Below are the code and all the weights of a small trained network. Each question names an input and a class and asks about switching units off, where a switched-off unit gives its printed mean instead of its output.

import numpy as np


def w(rows, s, z=0):
    codes = np.array(rows[::2]) - 128.0
    scale = np.full(codes.shape[1], s)
    scale[-1] = z or s
    return codes * scale


def f(y):
    return np.maximum(y, 0)


def log_softmax(a):
    a = a - a.max(-1, keepdims=True)
    return a - np.log(np.exp(a).sum(-1, keepdims=True))


def net(x, mask):
    res = np.array(x, float).reshape(1, 3) / 4 @ E
    y = f(res @ A[0][:, :-1].T + A[0][:, -1])
    res = res + np.where(mask, y, B[0][:, -1]) @ B[0][:, :-1]
    return log_softmax(res[-1] @ U[:, :-1].T + U[:, -1])


A, B = {}, {}
E = w([
[148,2,175,75,111,101],'x0',
[195,137,51,93,170,55],'x1',
[203,98,153,185,159,200],'x2',
],0.014)
A[0] = w([
[210,98,70,104,138,90,215],'n0',
[176,142,99,216,149,173,70],'n1',
[193,101,156,171,231,198,67],'n2',
[186,148,87,105,174,53,46],'n3',
[80,101,181,180,193,158,143],'n4',
[136,42,113,91,162,141,49],'n5',
[161,31,158,121,116,145,235],'n6',
[222,156,29,87,177,86,158],'n7',
[36,181,100,120,129,43,81],'n8',
[119,131,134,119,95,156,254],'n9',
[95,48,174,106,110,107,246],'n10',
[181,84,77,105,234,97,69],'n11',
[120,195,115,187,142,162,237],'n12',
[90,199,68,129,134,133,199],'n13',
[136,35,121,85,99,105,40],'n14',
[242,107,156,213,156,174,77],'n15',
[2,121,238,140,88,196,50],'n16',
[167,219,83,176,124,165,34],'n17',
[198,129,161,140,138,157,52],'n18',
[174,86,225,70,94,82,97],'n19',
[153,22,136,185,86,52,45],'n20',
[79,121,151,99,142,71,242],'n21',
[186,156,122,97,178,226,238],'n22',
[148,42,153,71,86,111,73],'n23',
[25,98,191,223,87,228,72],'n24',
[143,31,184,110,101,133,50],'n25',
[222,113,149,178,195,177,27],'n26',
[33,180,88,54,52,37,73],'n27',
[183,92,128,159,143,153,210],'n28',
[188,154,64,156,199,83,74],'n29',
[39,135,122,39,90,101,44],'n30',
[205,123,194,199,165,133,48],'n31',
[70,106,186,145,99,185,226],'n32',
[75,195,146,196,114,165,157],'n33',
],0.009,0.0069)
B[0] = w([
[238,70,104,157,137,108,225],'n0',
[68,164,155,110,87,157,180],'n1',
[89,171,198,88,88,125,201],'n2',
[158,63,159,197,2,130,190],'n3',
[160,124,108,132,115,77,184],'n4',
[50,156,78,178,32,198,166],'n5',
[149,160,72,82,162,206,237],'n6',
[196,67,105,150,68,122,246],'n7',
[109,185,198,99,87,161,207],'n8',
[244,114,78,56,186,88,198],'n9',
[157,166,80,87,198,203,236],'n10',
[189,82,119,180,34,55,195],'n11',
[117,153,51,103,182,172,224],'n12',
[123,165,100,98,133,204,217],'n13',
[72,173,137,189,59,199,179],'n14',
[92,168,183,84,96,111,213],'n15',
[176,48,123,183,17,49,244],'n16',
[47,198,48,233,78,194,183],'n17',
[87,143,207,88,24,112,158],'n18',
[76,194,97,159,100,179,196],'n19',
[69,174,101,164,46,174,176],'n20',
[171,185,120,3,185,125,213],'n21',
[164,201,156,11,178,144,214],'n22',
[64,157,104,156,91,203,194],'n23',
[183,77,94,171,14,64,246],'n24',
[69,150,78,181,72,184,195],'n25',
[89,150,208,108,51,99,189],'n26',
[121,184,208,99,83,126,239],'n27',
[153,182,166,42,167,108,202],'n28',
[175,88,105,191,55,107,198],'n29',
[109,173,232,104,61,73,193],'n30',
[74,175,212,94,53,118,177],'n31',
[251,71,102,156,125,75,239],'n32',
[153,151,79,158,130,205,212],'n33',
],0.008,0.013)
U = w([
[195,79,67,205,54,81,63],'0',
[54,197,6,186,115,241,28],'1',
[85,193,242,62,92,105,75],'2',
[209,149,30,57,192,146,232],'3',
[46,58,194,240,210,40,2],'4',
[11,89,139,173,209,17,2],'5',
[24,80,145,169,236,42,2],'6',
[15,72,161,197,219,34,2],'7',
],0.011,0.0072)

Each question gives the input, the list of numbers given to net, and the class t.
The units are the neurons (one row each of A and B). Each row of codes is followed by its name. A weight is (code - 128) times the scale printed after its matrix; where a second scale follows, it is the last column's (A, B and U).
mask holds one flag per neuron, in row order. A switched-off neuron (its flag False) gives its mean, the last column of its row in B, instead of its output. The means were averaged over made-up inputs and are rounded, as every weight is.
A unit's drop is (log p(t) with every unit on - log p(t) with that unit switched off) / (log p(t) with every unit on - log p(t) with every unit switched off).
The circuit of an input: a set's keep is (log p(t) with only the set's units on - log p(t) with every unit switched off) / (log p(t) with every unit on - log p(t) with every unit switched off). Starting from the 12 units with the biggest drops (on a tie, the unit counted first), units are removed one at a time, each time the one whose removal leaves the highest keep (on an exact tie, the one counted first), for as long as the keep stays at least 0.8.
circuit, biggest first: the units of the circuit, biggest drop first
most important unit: the unit with the biggest drop
k most important neurons: the k neurons with the biggest drops, biggest first
drop when u is switched off: that unit's drop, to one decimal
input [5,7,-8], class 2: 2 most important neurons : [n27, n30]
input [2,-8,-7], class 0: circuit, biggest first : [n16]
input [-3,1,-3], class 3: circuit, biggest first : [n25, n14, n3]
input [1,-7,-7], class 0: 3 most important neurons : [n16, n32, n24]
input [-1,-6,-6], class 0: 4 most important neurons : [n16, n24, n32, n22]
input [-8,-8,-8], class 0: 3 most important neurons : [n16, n24, n32]
input [-3,5,-7], class 2: 2 most important neurons : [n27, n8]
input [0,3,-2], class 3: 3 most important neurons : [n16, n24, n32]
input [-1,3,-1], class 3: 2 most important neurons : [n16, n24]
input [-3,-4,-4], class 0: 4 most important neurons : [n16, n22, n6, n10]
input [-6,-7,4], class 0: 2 most important neurons : [n24, n16]
input [-2,-1,3], class 3: 2 most important neurons : [n27, n30]
input [3,1,-1], class 3: drop when n17 is switched off : 0.2
input [-7,7,-7], class 0: most important unit : n7
input [4,-3,1], class 1: drop when n25 is switched off : 0.2
input [-2,-5,6], class 2: drop when n2 is switched off : 0.4
